Here is a tiny trained network, its code and every weight. The questions are about switching its units off for an input and a class, where a switched-off unit gives its printed mean instead of its output.

import numpy as np


def w(rows, s, z=0):
    codes = np.array(rows[::2]) - 128.0
    scale = np.full(codes.shape[1], s)
    scale[-1] = z or s
    return codes * scale


def norm(h):
    return h / np.sqrt((h * h).mean(-1, keepdims=True) + 1e-5)


def f(y):
    return y / 2 * (1 + np.tanh(0.7978845608 * (y + 0.044715 * y**3)))


def log_softmax(a):
    a = a - a.max(-1, keepdims=True)
    return a - np.log(np.exp(a).sum(-1, keepdims=True))


def net(x, mask):
    res = np.array(x, float).reshape(1, 6) / 4 @ E
    u = 0
    for l in range(3):
        y = f(norm(res) @ A[l][:, :-1].T + A[l][:, -1])
        res = res + np.where(mask[u : u + 8], y, B[l][:, -1]) @ B[l][:, :-1]
        u += 8
    return log_softmax(norm(res)[-1] @ U[:, :-1].T + U[:, -1])


A, B = {}, {}
E = w([
[55,240,249,156,142],'x0',
[126,128,125,128,129],'x1',
[127,127,127,131,128],'x2',
[146,227,47,154,1],'x3',
[25,144,16,183,206],'x4',
[13,30,156,182,24],'x5',
],0.0083)
A[0] = w([
[84,251,198,119,153,104],'L0N0',
[245,222,108,95,217,4],'L0N1',
[67,177,43,122,212,107],'L0N2',
[168,250,57,116,48,54],'L0N3',
[152,79,180,99,254,25],'L0N4',
[50,60,153,123,40,2],'L0N5',
[213,62,26,98,134,42],'L0N6',
[235,132,209,94,91,35],'L0N7',
],0.028,0.0054)
B[0] = w([
[232,164,178,144,189,227],'L0N0',
[57,189,17,83,192,249],'L0N1',
[146,145,101,113,6,229],'L0N2',
[60,32,185,179,135,235],'L0N3',
[68,39,179,192,137,216],'L0N4',
[77,178,48,118,183,193],'L0N5',
[217,184,206,148,175,215],'L0N6',
[155,141,108,127,1,211],'L0N7',
],0.044,0.02)
A[1] = w([
[96,142,87,77,176,2],'L1N0',
[101,59,166,129,145,49],'L1N1',
[159,139,90,139,36,70],'L1N2',
[91,78,165,155,137,52],'L1N3',
[140,136,166,102,134,104],'L1N4',
[109,57,143,160,137,38],'L1N5',
[189,153,181,94,165,56],'L1N6',
[152,127,126,65,5,23],'L1N7',
],0.032,0.0065)
B[1] = w([
[67,227,91,149,103,199],'L1N0',
[91,38,119,163,119,194],'L1N1',
[185,90,118,124,58,245],'L1N2',
[78,36,148,131,132,218],'L1N3',
[153,129,108,114,157,142],'L1N4',
[65,96,165,148,102,207],'L1N5',
[189,162,163,140,170,207],'L1N6',
[222,84,2,132,68,224],'L1N7',
],0.041,0.012)
A[2] = w([
[220,154,233,40,189,2],'L2N0',
[160,144,95,95,146,48],'L2N1',
[123,157,211,43,123,84],'L2N2',
[102,159,168,94,107,101],'L2N3',
[53,173,83,16,165,40],'L2N4',
[120,142,137,58,144,118],'L2N5',
[45,66,222,1,88,26],'L2N6',
[147,190,227,86,120,25],'L2N7',
],0.032,0.0063)
B[2] = w([
[255,83,105,136,242,254],'L2N0',
[102,125,155,130,118,172],'L2N1',
[141,96,92,115,164,135],'L2N2',
[117,145,119,171,123,122],'L2N3',
[88,240,50,183,166,254],'L2N4',
[107,143,138,149,108,128],'L2N5',
[123,50,138,245,177,222],'L2N6',
[165,89,113,120,176,186],'L2N7',
],0.059,0.0096)
U = w([
[53,210,61,108,163,91],'0',
[58,39,201,168,126,93],'1',
[157,118,107,136,136,250],'2',
[251,164,210,116,197,89],'3',
[145,123,103,142,127,226],'4',
[185,118,94,105,10,71],'5',
[117,153,196,73,106,51],'6',
],0.014,0.012)

Each question gives the input, the list of numbers given to net, and the class t.
The units are the neurons (one row each of A and B). Each row of codes is followed by its name. A weight is (code - 128) times the scale printed after its matrix; where a second scale follows, it is the last column's (A, B and U).
mask holds one flag per neuron, layer by layer. A switched-off neuron (its flag False) gives its mean, the last column of its row in B, instead of its output. The means were averaged over made-up inputs and are rounded, as every weight is.
A unit's drop is (log p(t) with every unit on - log p(t) with that unit switched off) / (log p(t) with every unit on - log p(t) with every unit switched off).
The circuit of an input: a set's keep is (log p(t) with only the set's units on - log p(t) with every unit switched off) / (log p(t) with every unit on - log p(t) with every unit switched off). Starting from the 12 units with the biggest drops (on a tie, the unit counted first), units are removed one at a time, each time the one whose removal leaves the highest keep (on an exact tie, the one counted first), for as long as the keep stays at least 0.8.
circuit, biggest first: the units of the circuit, biggest drop first
unit that matters most: the unit with the biggest drop
top k neurons: the k neurons with the biggest drops, biggest first
k most important neurons of layer l: the k neurons of layer l with the biggest drops, biggest first
input [-4,-5,0,-4,-8,-2], class 5: unit that matters most : L0N7
input [-6,4,0,-6,4,-5], class 1: top 4 neurons : L0N4; L0N0; L0N5; L0N7
input [-3,-3,1,3,3,4], class 0: 3 most important neurons of layer 0 : L0N5; L0N0; L0N7
input [0,1,-5,7,7,4], class 1: 2 most important neurons of layer 0 : L0N3; L0N7
input [8,-1,-6,-3,-8,1], class 3: top 3 neurons : L0N0; L0N2; L1N6
input [7,-5,-3,4,-1,8], class 0: 2 most important neurons of layer 0 : L0N5; L0N6
input [1,5,2,5,-7,1], class 5: top 3 neurons : L0N7; L0N4; L1N7
input [8,6,-3,-6,2,4], class 3: top 2 neurons : L0N0; L0N3
input [0,-6,7,-6,-4,-7], class 0: top 2 neurons : L0N1; L0N3
input [6,-1,2,4,-4,4], class 3: top 3 neurons : L0N0; L0N1; L0N4
input [-3,-3,1,-8,8,-3], class 1: top 2 neurons : L0N4; L0N7
input [-7,-8,-5,-2,-7,8], class 0: 2 most important neurons of layer 0 : L0N5; L0N0
input [-6,1,-4,0,5,-3], class 3: top 2 neurons : L0N6; L0N7
input [4,-7,3,-7,-8,-5], class 5: circuit, biggest first : L0N7
input [-7,0,2,2,-8,4], class 5: circuit, biggest first : L0N7; L1N2
input [-4,3,-2,-5,-1,-4], class 1: 3 most important neurons of layer 0 : L0N4; L0N0; L0N5
input [4,-3,1,-1,-6,-5], class 5: top 3 neurons : L0N7; L0N5; L0N6
input [8,2,6,8,3,-8], class 0: 2 most important neurons of layer 2 : L2N0; L2N6
input [8,-7,-6,5,2,-5], class 3: top 2 neurons : L0N0; L0N4
input [7,-3,5,5,4,-1], class 3: circuit, biggest first : L0N0
input [7,-6,5,-6,-8,0], class 5: top 4 neurons : L0N7; L0N6; L0N3; L1N7
input [8,-6,-7,1,7,4], class 3: 2 most important neurons of layer 0 : L0N0; L0N7
input [2,-5,-2,-8,7,4], class 1: top 3 neurons : L0N4; L0N7; L0N1
input [1,-8,6,1,-7,8], class 0: top 2 neurons : L0N5; L0N2
input [-7,5,2,-6,-3,8], class 0: 3 most important neurons of layer 0 : L0N5; L0N0; L0N3
input [3,4,6,8,-8,1], class 1: top 2 neurons : L0N3; L0N2
input [-3,-2,-1,7,-2,-1], class 1: unit that matters most : L0N3
input [-2,3,-1,7,1,-8], class 0: top 2 neurons : L0N1; L0N4
input [3,-3,1,0,7,5], class 5: 2 most important neurons of layer 0 : L0N2; L0N1
input [-7,-5,3,1,3,-5], class 3: 2 most important neurons of layer 0 : L0N6; L0N5
